Here is a tiny trained network, its code and every weight. The questions are about switching its units off for an input and a target symbol, where a switched-off unit gives its printed mean instead of its output.

import numpy as np


def w(rows, s, z=0):
    codes = np.array(rows[::2]) - 128.0
    scale = np.full(codes.shape[1], s)
    scale[-1] = z or s
    return codes * scale


def norm(h):
    return h / np.sqrt((h * h).mean(-1, keepdims=True) + 1e-5)


def f(y):
    return np.maximum(y, 0)


def softmax(a):
    e = np.exp(a - a.max(-1, keepdims=True))
    return e / e.sum(-1, keepdims=True)


def log_softmax(a):
    a = a - a.max(-1, keepdims=True)
    return a - np.log(np.exp(a).sum(-1, keepdims=True))


def net(x, mask):
    ids = ['ΛΣαβγδζηθμξτφψω'.index(c) for c in x.split()]
    T = len(ids)
    res = E[ids] + P[:T]
    u = 0
    for l in range(3):
        q, k, v = (norm(res) @ M[l].T for M in (Q, K, V))
        z = softmax(np.where(np.tri(T) > 0, q @ k.T / 3**0.5, -1e9)) @ v
        res = res + np.where(mask[u], z, O[l][:, -1]) @ O[l][:, :-1]
        u += 1
        y = f(norm(res) @ A[l][:, :-1].T + A[l][:, -1])
        res = res + np.where(mask[u : u + 4], y, B[l][:, -1]) @ B[l][:, :-1]
        u += 4
    return log_softmax(norm(res)[-1] @ U[:, :-1].T + U[:, -1])


Q, K, V, O, A, B = {}, {}, {}, {}, {}, {}
E = w([
[170,142,123,148,119,145,253,114,142],'Λ',
[110,64,153,39,188,83,94,143,98],'Σ',
[133,144,84,215,159,50,137,181,77],'α',
[203,195,80,137,82,26,100,99,194],'β',
[117,216,161,145,173,175,97,165,178],'γ',
[85,101,110,150,74,140,143,99,98],'δ',
[74,170,77,48,95,74,170,118,164],'ζ',
[51,186,118,182,247,102,119,83,215],'η',
[171,90,106,182,210,168,167,137,189],'θ',
[98,112,227,148,193,120,149,115,106],'μ',
[177,109,182,41,148,106,138,86,104],'ξ',
[92,103,116,166,94,148,104,80,115],'τ',
[71,92,128,170,99,147,122,57,110],'φ',
[71,107,103,152,105,154,174,221,144],'ψ',
[121,102,148,128,97,192,84,134,231],'ω',
],0.0048)
P = w([
[74,133,46,165,99,237,79,4,26],'0',
[63,104,174,188,155,103,162,73,159],'1',
[89,93,151,147,114,119,191,85,156],'2',
[121,111,184,122,164,110,173,123,176],'3',
[131,102,175,106,161,96,163,129,180],'4',
[129,125,168,90,163,87,159,127,189],'5',
[147,120,160,76,176,87,150,123,206],'6',
],0.0019)
Q[0] = w([
[181,200,157,110,167,123,142,194,199],'L0H0',
[144,86,92,167,99,147,128,144,161],'L0H0',
[162,188,160,104,173,138,90,255,148],'L0H0',
],0.0092)
K[0] = w([
[134,94,160,97,157,57,104,230,207],'L0H0',
[114,86,165,146,71,137,170,88,103],'L0H0',
[182,115,220,191,153,68,108,255,167],'L0H0',
],0.008)
V[0] = w([
[44,52,98,158,141,62,131,108,168],'L0H0',
[141,78,184,254,40,107,154,103,172],'L0H0',
[148,78,150,105,179,199,210,115,118],'L0H0',
],0.0046)
O[0] = w([
[89,117,115,204,176,65,45,94,190,254],'L0H0',
[129,63,142,248,130,60,252,78,157,254],'L0H0',
[96,182,61,101,230,176,155,72,168,224],'L0H0',
],0.0027,0.0032)
A[0] = w([
[187,159,88,201,128,204,108,200,46,25],'L0N0',
[169,233,166,173,109,207,126,206,158,6],'L0N1',
[126,154,103,162,152,159,138,253,219,51],'L0N2',
[186,138,84,159,157,151,192,200,76,83],'L0N3',
],0.0063,0.0019)
B[0] = w([
[96,230,153,140,113,140,79,49,42,138],'L0N0',
[38,158,129,235,252,97,104,176,224,159],'L0N1',
[145,155,195,182,114,136,234,203,229,252],'L0N2',
[130,143,119,249,222,98,214,189,199,168],'L0N3',
],0.0036,0.004)
Q[1] = w([
[114,147,91,135,128,144,195,190,190],'L1H0',
[56,103,65,151,75,156,95,43,89],'L1H0',
[89,55,165,106,123,146,150,41,4],'L1H0',
],0.015)
K[1] = w([
[146,141,60,35,132,94,145,151,127],'L1H0',
[37,197,102,170,118,182,90,86,74],'L1H0',
[91,97,120,224,125,245,183,103,83],'L1H0',
],0.013)
V[1] = w([
[112,194,60,227,92,104,103,198,141],'L1H0',
[232,94,187,229,170,203,67,154,112],'L1H0',
[238,254,135,154,87,98,138,26,142],'L1H0',
],0.0083)
O[1] = w([
[73,129,76,58,178,116,56,210,94,230],'L1H0',
[158,3,98,214,157,161,85,160,126,118],'L1H0',
[55,58,135,73,193,92,214,146,222,251],'L1H0',
],0.005,0.0026)
A[1] = w([
[104,8,180,113,57,199,79,184,163,52],'L1N0',
[152,104,143,131,161,231,100,185,171,7],'L1N1',
[206,86,208,110,181,22,95,203,46,191],'L1N2',
[119,134,160,77,148,163,203,255,73,211],'L1N3',
],0.0082,0.0019)
B[1] = w([
[102,122,138,99,2,160,127,117,162,215],'L1N0',
[142,114,193,104,126,152,130,163,88,255],'L1N1',
[161,108,201,211,196,83,166,95,115,213],'L1N2',
[127,127,160,140,76,67,132,144,47,234],'L1N3',
],0.0078,0.0039)
Q[2] = w([
[104,85,36,110,111,56,176,2,172],'L2H0',
[182,203,116,193,154,94,93,247,187],'L2H0',
[228,196,217,47,171,58,212,217,190],'L2H0',
],0.0092)
K[2] = w([
[133,102,71,53,182,153,129,35,81],'L2H0',
[133,118,177,137,167,50,92,171,156],'L2H0',
[198,148,164,110,119,7,172,104,227],'L2H0',
],0.012)
V[2] = w([
[121,77,108,137,175,150,244,206,68],'L2H0',
[206,68,127,10,80,76,57,135,128],'L2H0',
[171,56,189,176,131,1,65,105,216],'L2H0',
],0.0074)
O[2] = w([
[161,94,46,75,47,52,109,130,110,233],'L2H0',
[9,107,168,179,136,111,157,253,153,1],'L2H0',
[14,149,67,115,156,188,44,101,166,216],'L2H0',
],0.0046,0.0063)
A[2] = w([
[93,140,219,103,173,243,123,168,64,93],'L2N0',
[192,171,166,136,102,188,105,88,91,107],'L2N1',
[167,34,129,128,151,197,132,91,104,130],'L2N2',
[184,9,127,117,165,158,123,153,93,3],'L2N3',
],0.011,0.0039)
B[2] = w([
[254,123,109,60,124,70,95,93,219,155],'L2N0',
[47,138,98,154,112,103,71,216,127,184],'L2N1',
[142,132,179,46,146,155,166,185,77,255],'L2N2',
[149,222,46,205,173,215,206,157,166,219],'L2N3',
],0.0069,0.0083)
U = w([
[110,254,189,43,84,87,189,95,108,58],'Λ',
[163,116,175,220,136,122,200,44,249,69],'Σ',
[26,57,96,74,182,65,154,183,196,206],'α',
[90,166,53,85,198,163,49,23,166,90],'β',
[171,157,49,121,164,212,205,196,138,181],'γ',
[145,113,156,146,48,48,142,244,28,77],'δ',
[222,160,111,82,158,62,21,187,196,31],'ζ',
[114,99,183,71,195,134,130,57,95,58],'η',
[206,60,35,75,69,68,171,61,102,181],'θ',
[131,79,140,178,79,186,111,47,66,198],'μ',
[96,225,120,235,82,140,68,137,146,252],'ξ',
[154,65,205,64,32,189,101,156,199,151],'τ',
[69,141,154,44,146,197,48,165,29,141],'φ',
[145,108,37,237,186,35,99,144,74,84],'ψ',
[52,38,177,234,107,166,145,153,120,85],'ω',
],0.0082,0.0022)

Each question gives the input, a string of symbols that net reads in full, and the target symbol t.
The units are the heads (3 rows each of Q, K, V and O) and the neurons (one row each of A and B). Each row of codes is followed by its name. A weight is (code - 128) times the scale printed after its matrix; where a second scale follows, it is the last column's (O, A, B and U).
mask holds one flag per unit, layer by layer, with each layer's heads first. A switched-off unit (its flag False) gives its mean, the last column of its rows in O or B, instead of its output. The means were averaged over made-up inputs and are rounded, as every weight is.
A unit's drop is (log p(t) with every unit on - log p(t) with that unit switched off) / (log p(t) with every unit on - log p(t) with every unit switched off).
The circuit of an input: a set's keep is (log p(t) with only the set's units on - log p(t) with every unit switched off) / (log p(t) with every unit on - log p(t) with every unit switched off). Starting from the 12 units with the biggest drops (on a tie, the unit counted first), units are removed one at a time, each time the one whose removal leaves the highest keep (on an exact tie, the one counted first), for as long as the keep stays at least 0.8.
circuit, biggest first: the units of the circuit, biggest drop first
unit that matters most: the unit with the biggest drop
top k neurons: the k neurons with the biggest drops, biggest first
top k neurons in layer l: the k neurons of layer l with the biggest drops, biggest first
drop of u: that unit's drop, to one decimal
input ζ φ τ, target ζ: circuit, biggest first	[L0H0, L2N0, L2H0, L0N2]
input ζ ω Λ φ ψ α, target Λ: circuit, biggest first	[L1H0, L0H0]
input θ ξ φ η, target Σ: circuit, biggest first	[L1H0]
input θ ω ω Σ Λ θ δ, target θ: circuit, biggest first	[L0H0, L2H0]
input α δ θ θ μ δ, target α: circuit, biggest first	[L1H0, L0N0, L0N2]
input θ ω ω φ φ Λ, target θ: circuit, biggest first	[L2H0, L2N3]
input α α φ, target α: circuit, biggest first	[L1H0, L0N0]
input φ θ Σ ψ, target ξ: circuit, biggest first	[L1H0, L2N1]
input θ ω Λ γ τ, target θ: circuit, biggest first	[L2H0, L0H0]
input ψ φ ψ φ φ, target ψ: top 2 neurons	[L0N0, L1N2]
input ξ θ θ μ θ, target Σ: circuit, biggest first	[L0H0, L1H0]
input φ θ θ γ μ γ, target ζ: circuit, biggest first	[L2N0, L1N1, L1H0]
input θ θ ξ, target γ: circuit, biggest first	[L1H0, L0N2, L2N3]
input φ ω μ δ, target φ: unit that matters most	L2H0
input ζ Σ ξ ω θ Σ ω, target ξ: top 2 neurons in layer 0	[L0N3, L0N1]
input θ τ φ τ ψ φ ω, target τ: top 3 neurons in layer 1	[L1N0, L1N1, L1N3]
input η τ φ ω φ, target η: top 2 neurons	[L2N3, L1N1]
input φ θ ω Σ φ, target φ: top 2 neurons	[L0N2, L2N1]
input θ θ Σ, target γ: top 2 neurons	[L0N2, L2N3]
input ψ θ ω η φ ω ω, target τ: top 2 neurons in layer 1	[L1N0, L1N1]
input θ α ω θ ζ, target Λ: drop of L2H0	0.1
input θ φ ψ, target δ: top neuron in layer 0	[L0N2]
input ψ ζ θ ω Λ θ ω, target Λ: drop of L1H0	1.1
input ω φ φ ζ ζ γ, target Λ: drop of L1H0	1.7
